Questions about the row below.
1) What is the entry just left of -2.70?
2) What is the entry just left of the largest entry?
3) What is the entry just right of the centre entry?
[  1.05  -2.70  10.95   6.20 -12.60]
1) 1.05
2) -2.70
3) 6.20

grid =
  67.236    38.384    55.267    81.820    69.553    17.998   129.015    53.881    90.019   -41.487    60.464    13.191    40.605    11.284
 -40.033   282.530    47.953  -157.513   196.154   140.516   -27.911   149.312   -10.666   130.682   -99.772   -15.952  -109.933   -19.537
 -40.289   286.829    49.122  -159.444   198.788   143.546   -29.535   151.633   -10.907   135.403  -100.688   -14.055  -110.131   -17.860
  65.572    37.306    54.097    80.028    67.415    17.729   125.084    52.289    87.794   -39.090    59.123    14.121    40.514    12.199
  -1.993    27.810     9.344   -16.956    -1.074    44.320   -56.524    12.562   -22.633    95.499     3.428    44.223    19.481    46.391
  70.224  -220.841    -8.498   176.760  -143.460   -92.116    57.360  -101.055    44.040   -79.674   124.248    52.548   135.830    55.213
  65.359    32.986    53.053    80.370    60.897    20.131   115.803    49.364    83.083   -28.820    61.442    19.826    45.052    18.472
  35.491    73.043    46.281    20.749    58.304    63.092    24.780    56.950    33.471    72.738    31.052    47.050    33.005    47.459
  62.263    35.900    51.137    76.113    66.399    14.379   123.976    50.277    85.522   -44.534    54.982     9.248    35.606     7.126
  64.668    39.266    53.871    77.981    68.751    18.369   124.518    53.158    87.115   -38.959    57.624    12.982    38.633    11.021
  -2.688    28.975     9.308   -18.612    -1.677    46.445   -60.434    12.797   -24.625   100.504     3.068    46.056    19.926    48.424
Counting starts at 0.
The entry in row 0 and column 0 -> 67.236
The entry just left of 11.021: 38.633
The entry just right of -39.090 -> 59.123
Which number is the entry just left of -44.534? 85.522
The bottom-left entry is -2.688
Which number is the entry directly below -220.841? 32.986
The entry at row 2, column 0: -40.289
The entry at row 0, column 1 -> 38.384
The entry just right of 87.794 is -39.090
Which number is the entry in row 1 and column 0? -40.033
The entry just left of 90.019: 53.881
Which number is the entry directly below the largest entry? 37.306
Which number is the bottom-right entry? 48.424
Which number is the entry just right of 130.682? -99.772
Which number is the entry just left of the smallest entry? 70.224
Which number is the entry directly below 32.986? 73.043
The entry just right of the largest entry is 49.122
Which number is the entry directly below -19.537? -17.860
The entry directly above 286.829 is 282.530
The top-right entry -> 11.284
Which number is the entry just left of 46.445? -1.677
Which number is the entry directly above -220.841? 27.810
Which number is the entry just left of 68.751? 77.981
The entry directly below 77.981 is -18.612
The smallest entry -> -220.841
The entry just left of -92.116 -> -143.460
Which number is the entry in row 0 and column 2? 55.267
The entry just right of 28.975 is 9.308
Which number is the entry just left of 85.522? 50.277
Which number is the entry just left of -157.513? 47.953
